Below are the code and all the weights of a small trained network. Each question names an input and a target symbol and asks about switching units off, where a switched-off unit gives its printed mean instead of its output.

import numpy as np


def w(rows, s, z=0):
    codes = np.array(rows[::2]) - 128.0
    scale = np.full(codes.shape[1], s)
    scale[-1] = z or s
    return codes * scale


def softmax(a):
    e = np.exp(a - a.max(-1, keepdims=True))
    return e / e.sum(-1, keepdims=True)


def log_softmax(a):
    a = a - a.max(-1, keepdims=True)
    return a - np.log(np.exp(a).sum(-1, keepdims=True))


def net(x, mask):
    ids = ['ΛΞΦΨΩαβγεηθμστ'.index(c) for c in x.split()]
    T = len(ids)
    res = E[ids] + P[:T]
    u = 0
    for l in range(3):
        r = res
        for j in range(2):
            rows = slice(3 * j, 3 * j + 3)
            q, k, v = (r @ M[l][rows].T for M in (Q, K, V))
            z = softmax(np.where(np.tri(T) > 0, q @ k.T / 3**0.5, -1e9)) @ v
            o = O[l][rows]
            res = res + np.where(mask[u + j], z, o[:, -1]) @ o[:, :-1]
        u += 2
    return log_softmax(res[-1] @ U[:, :-1].T + U[:, -1])


Q, K, V, O = {}, {}, {}, {}
E = w([
[137,59,127],'Λ',
[107,252,16],'Ξ',
[136,63,138],'Φ',
[116,91,153],'Ψ',
[196,5,82],'Ω',
[129,68,145],'α',
[131,73,142],'β',
[129,61,132],'γ',
[109,86,83],'ε',
[93,99,101],'η',
[136,61,131],'θ',
[147,51,123],'μ',
[66,37,156],'σ',
[130,66,134],'τ',
],0.016)
P = w([
[94,74,6],'0',
[82,69,78],'1',
[59,85,111],'2',
[47,98,124],'3',
[41,106,130],'4',
[35,112,136],'5',
[29,123,127],'6',
[29,124,129],'7',
[22,129,131],'8',
],0.014)
Q[0] = w([
[249,165,145],'0.h1',
[148,202,184],'0.h1',
[23,121,77],'0.h1',
[161,132,54],'0.h2',
[181,65,139],'0.h2',
[223,159,91],'0.h2',
],0.017)
K[0] = w([
[106,71,123],'0.h1',
[85,123,120],'0.h1',
[108,204,148],'0.h1',
[143,120,73],'0.h2',
[250,143,135],'0.h2',
[165,146,50],'0.h2',
],0.023)
V[0] = w([
[95,53,142],'0.h1',
[138,146,194],'0.h1',
[12,87,142],'0.h1',
[171,92,96],'0.h2',
[112,146,160],'0.h2',
[220,209,214],'0.h2',
],0.011)
O[0] = w([
[97,54,3,117],'0.h1',
[10,139,138,72],'0.h1',
[111,93,68,175],'0.h1',
[122,174,132,130],'0.h2',
[254,67,108,119],'0.h2',
[167,164,59,2],'0.h2',
],0.0074,0.022)
Q[1] = w([
[129,18,114],'1.h1',
[80,50,160],'1.h1',
[191,108,138],'1.h1',
[53,115,255],'1.h2',
[41,60,186],'1.h2',
[28,112,190],'1.h2',
],0.009)
K[1] = w([
[131,141,73],'1.h1',
[135,165,90],'1.h1',
[97,135,61],'1.h1',
[248,139,120],'1.h2',
[151,197,182],'1.h2',
[129,144,123],'1.h2',
],0.015)
V[1] = w([
[106,86,122],'1.h1',
[191,108,120],'1.h1',
[186,146,248],'1.h1',
[126,124,180],'1.h2',
[73,140,215],'1.h2',
[81,105,102],'1.h2',
],0.013)
O[1] = w([
[123,140,185,188],'1.h1',
[62,193,145,99],'1.h1',
[51,56,114,5],'1.h1',
[83,161,197,115],'1.h2',
[153,127,183,132],'1.h2',
[52,136,2,189],'1.h2',
],0.0067,0.016)
Q[2] = w([
[116,251,85],'2.h1',
[164,121,115],'2.h1',
[174,110,188],'2.h1',
[164,129,136],'2.h2',
[143,82,159],'2.h2',
[99,135,114],'2.h2',
],0.018)
K[2] = w([
[131,168,30],'2.h1',
[190,145,170],'2.h1',
[159,3,179],'2.h1',
[68,130,92],'2.h2',
[58,104,156],'2.h2',
[175,81,158],'2.h2',
],0.013)
V[2] = w([
[2,197,37],'2.h1',
[78,142,147],'2.h1',
[169,210,106],'2.h1',
[132,39,136],'2.h2',
[149,80,109],'2.h2',
[210,133,102],'2.h2',
],0.0075)
O[2] = w([
[128,58,238,120],'2.h1',
[94,134,141,107],'2.h1',
[13,131,148,4],'2.h1',
[254,196,216,220],'2.h2',
[223,163,96,205],'2.h2',
[104,203,78,91],'2.h2',
],0.007,0.0041)
U = w([
[208,109,235,15],'Λ',
[115,111,110,37],'Ξ',
[126,179,131,156],'Φ',
[69,55,148,254],'Ψ',
[112,117,108,45],'Ω',
[122,162,95,105],'α',
[128,121,100,51],'β',
[89,79,142,122],'γ',
[118,127,102,65],'ε',
[118,110,114,42],'η',
[134,175,142,173],'θ',
[116,119,101,51],'μ',
[7,185,56,182],'σ',
[146,1,51,233],'τ',
],0.0072,0.0067)

Each question gives the input, a string of symbols that net reads in full, and the target symbol t.
The units are the heads (3 rows each of Q, K, V and O). Each row of codes is followed by its name. A weight is (code - 128) times the scale printed after its matrix; where a second scale follows, it is the last column's (O and U).
mask holds one flag per head, layer by layer. A switched-off head (its flag False) gives its mean, the last column of its rows in O, instead of its output. The means were averaged over made-up inputs and are rounded, as every weight is.
A unit's drop is (log p(t) with every unit on - log p(t) with that unit switched off) / (log p(t) with every unit on - log p(t) with every unit switched off).
The circuit of an input: a set's keep is (log p(t) with only the set's units on - log p(t) with every unit switched off) / (log p(t) with every unit on - log p(t) with every unit switched off). Starting from all 6 units, units are removed one at a time, each time the one whose removal leaves the highest keep (on an exact tie, the one counted first), for as long as the keep stays at least 0.8.
units of the circuit, in order: the units of the circuit, biggest drop first
most important unit: the unit with the biggest drop
which heads matter: for each layer, one digit per head in row order, 1 if its drop is at least 0.15 and else 0, layers parted by /
drop of u: that unit's drop, to one decimal
input γ γ Ξ β σ Φ, target Λ: units of the circuit, in order	(0.h1, 1.h2)
input Ω Ψ μ β σ Ξ, target Λ: which heads matter	11 / 01 / 10
input Λ η Φ Ψ Λ β, target τ: units of the circuit, in order	(0.h1)
input Ξ ε Ω Ψ Ξ, target Ψ: units of the circuit, in order	(1.h1, 2.h1)
input Ξ θ Ψ σ Ω Ψ, target Λ: which heads matter	11 / 11 / 01
input σ Ψ α σ Ξ Ψ τ, target Λ: which heads matter	01 / 01 / 01
input τ σ β Φ Ξ θ, target Λ: units of the circuit, in order	(2.h2, 0.h1)
input Ω Ξ σ Λ, target Λ: units of the circuit, in order	(0.h1, 2.h2)
input Ω Ξ σ Φ, target Λ: which heads matter	11 / 10 / 01
input α Φ Ξ β σ, target Λ: which heads matter	10 / 00 / 01
input η ε Ψ Ψ τ η α, target τ: which heads matter	11 / 01 / 00
input Ξ Ξ Ξ Ω Ξ Ξ Ξ ε β, target τ: units of the circuit, in order	(1.h1, 2.h2, 0.h2)
input Ξ Ω σ β, target Λ: which heads matter	11 / 11 / 01
input Φ Ψ μ μ σ, target τ: most important unit	0.h1
input Ω Ξ σ Ξ, target Ψ: drop of 0.h2	-0.2
input Φ β Φ Ψ, target τ: drop of 2.h2	0.0
input α Ω γ τ Ω Ω Ψ, target τ: drop of 1.h2	0.4
input α Ψ Ψ Φ β η, target τ: drop of 1.h1	-0.3
